Below are the code and all the weights of a small trained network. Each question names an input and a class and asks about switching units off, where a switched-off unit gives its printed mean instead of its output.

import numpy as np


def w(rows, s, z=0):
    codes = np.array(rows[::2]) - 128.0
    scale = np.full(codes.shape[1], s)
    scale[-1] = z or s
    return codes * scale


def f(y):
    return np.maximum(y, 0)


def log_softmax(a):
    a = a - a.max(-1, keepdims=True)
    return a - np.log(np.exp(a).sum(-1, keepdims=True))


def net(x, mask):
    res = np.array(x, float).reshape(1, 3) / 4 @ E
    y = f(res @ A[0][:, :-1].T + A[0][:, -1])
    res = res + np.where(mask, y, B[0][:, -1]) @ B[0][:, :-1]
    return log_softmax(res[-1] @ U[:, :-1].T + U[:, -1])


A, B = {}, {}
E = w([
[106,92,78,105,55,61,181,200,162,87,231,207],'x0',
[75,215,138,62,147,183,233,194,131,31,109,73],'x1',
[43,164,69,74,76,173,76,22,253,132,96,151],'x2',
],0.0067)
A[0] = w([
[108,112,95,105,85,110,134,158,114,111,163,184,229],'n0',
[155,132,150,164,186,158,63,78,89,187,66,63,103],'n1',
[174,103,197,171,187,123,176,191,19,121,167,125,91],'n2',
[113,78,96,144,58,49,179,130,172,90,180,188,164],'n3',
[137,125,162,149,212,210,84,75,89,156,68,76,107],'n4',
[60,166,98,74,75,191,98,67,194,148,97,152,108],'n5',
[154,103,145,186,114,110,59,86,119,165,123,196,168],'n6',
[84,161,126,65,151,223,208,167,101,29,84,96,112],'n7',
[126,76,52,114,43,51,165,176,137,121,203,200,80],'n8',
[101,130,77,97,96,172,83,84,222,131,100,160,88],'n9',
[115,146,197,101,153,197,118,90,93,125,29,34,98],'n10',
[70,167,44,92,89,141,67,69,180,113,67,157,169],'n11',
[147,45,109,184,148,82,30,124,140,231,136,210,70],'n12',
[163,110,101,177,140,119,121,87,148,181,156,155,254],'n13',
[86,180,130,90,155,190,185,168,162,79,117,116,192],'n14',
[169,66,129,186,135,86,48,93,126,198,150,175,72],'n15',
[162,173,172,175,184,200,82,79,106,214,59,57,123],'n16',
[168,113,121,177,159,84,156,191,74,143,119,98,151],'n17',
[88,194,163,89,175,141,225,166,153,50,116,86,103],'n18',
[69,101,112,94,105,105,176,190,159,88,254,208,68],'n19',
[63,152,102,94,75,184,84,57,205,131,145,147,93],'n20',
[208,110,217,192,179,71,170,185,70,157,143,114,97],'n21',
],0.0056,0.0069)
B[0] = w([
[123,173,160,161,67,115,184,77,94,94,46,38,242],'n0',
[141,180,129,78,103,81,112,83,137,68,64,136,203],'n1',
[205,99,188,93,127,185,18,218,157,149,180,113,220],'n2',
[152,183,161,83,85,114,164,76,74,46,39,87,229],'n3',
[128,242,134,68,85,88,112,70,120,66,99,100,208],'n4',
[153,82,169,92,112,180,44,210,134,181,171,98,218],'n5',
[38,71,80,191,177,99,127,165,168,122,62,170,211],'n6',
[52,69,47,184,213,67,105,199,201,90,93,213,242],'n7',
[203,235,147,29,102,60,91,68,106,37,95,137,209],'n8',
[189,96,145,77,113,168,34,192,155,180,175,123,197],'n9',
[141,184,124,83,111,70,134,82,158,48,77,143,212],'n10',
[151,81,189,117,75,184,122,182,123,178,148,78,245],'n11',
[44,114,60,128,217,54,13,192,243,95,150,235,203],'n12',
[54,58,100,240,113,128,253,131,122,139,20,70,251],'n13',
[76,85,102,232,168,123,172,162,150,104,103,157,254],'n14',
[88,130,56,136,175,68,24,214,217,119,151,202,189],'n15',
[151,189,140,76,109,76,145,53,106,59,67,116,228],'n16',
[182,82,178,105,104,188,108,158,109,186,164,94,210],'n17',
[30,67,53,164,213,103,70,187,247,102,103,177,228],'n18',
[145,197,160,35,98,46,97,115,151,43,115,151,204],'n19',
[182,97,184,84,102,193,53,188,157,164,192,125,208],'n20',
[178,102,190,72,95,206,38,196,171,157,181,121,214],'n21',
],0.0054,0.0069)
U = w([
[75,102,48,173,195,89,107,157,156,118,118,210,75],'0',
[159,247,148,76,96,75,126,72,115,92,103,126,100],'1',
[179,89,184,103,106,232,90,169,129,163,165,112,99],'2',
[99,92,129,242,102,159,218,100,95,142,81,58,254],'3',
[156,200,53,136,162,163,172,67,90,194,254,185,32],'4',
[138,166,67,116,170,171,160,68,62,173,228,191,30],'5',
],0.012,0.0092)

Each question gives the input, the list of numbers given to net, and the class t.
The units are the neurons (one row each of A and B). Each row of codes is followed by its name. A weight is (code - 128) times the scale printed after its matrix; where a second scale follows, it is the last column's (A, B and U).
mask holds one flag per neuron, in row order. A switched-off neuron (its flag False) gives its mean, the last column of its row in B, instead of its output. The means were averaged over made-up inputs and are rounded, as every weight is.
A unit's drop is (log p(t) with every unit on - log p(t) with that unit switched off) / (log p(t) with every unit on - log p(t) with every unit switched off).
The circuit of an input: a set's keep is (log p(t) with only the set's units on - log p(t) with every unit switched off) / (log p(t) with every unit on - log p(t) with every unit switched off). Starting from the 12 units with the biggest drops (on a tie, the unit counted first), units are removed one at a time, each time the one whose removal leaves the highest keep (on an exact tie, the one counted first), for as long as the keep stays at least 0.8.
circuit, biggest first: the units of the circuit, biggest drop first
most important unit: the unit with the biggest drop
top k neurons: the k neurons with the biggest drops, biggest first
drop of u: that unit's drop, to one decimal
input [-5,3,-8], class 2: most important unit => n2
input [-3,-2,-3], class 3: top 4 neurons => n8; n19; n13; n20
input [-6,2,8], class 2: top 2 neurons => n5; n11
input [2,6,5], class 0: top 2 neurons => n7; n18
input [-2,-7,8], class 2: top 4 neurons => n11; n20; n5; n9
input [-6,-8,-8], class 0: top 2 neurons => n12; n15
input [-3,4,2], class 0: top 2 neurons => n7; n0
input [-1,4,1], class 0: top 2 neurons => n7; n13
input [-3,-5,7], class 2: top 2 neurons => n11; n20
input [7,0,-7], class 1: top 3 neurons => n8; n19; n3
input [4,-1,-3], class 1: top 2 neurons => n8; n14
input [-8,-8,-7], class 0: top 3 neurons => n12; n15; n6
input [5,3,1], class 1: top 2 neurons => n19; n8
input [6,-4,-5], class 1: circuit, biggest first => n8
input [4,8,-6], class 0: top 2 neurons => n7; n18
input [-2,1,-1], class 3: drop of n8 => 0.2
input [6,1,3], class 1: drop of n2 => 0.0
input [6,3,8], class 2: drop of n5 => 0.2
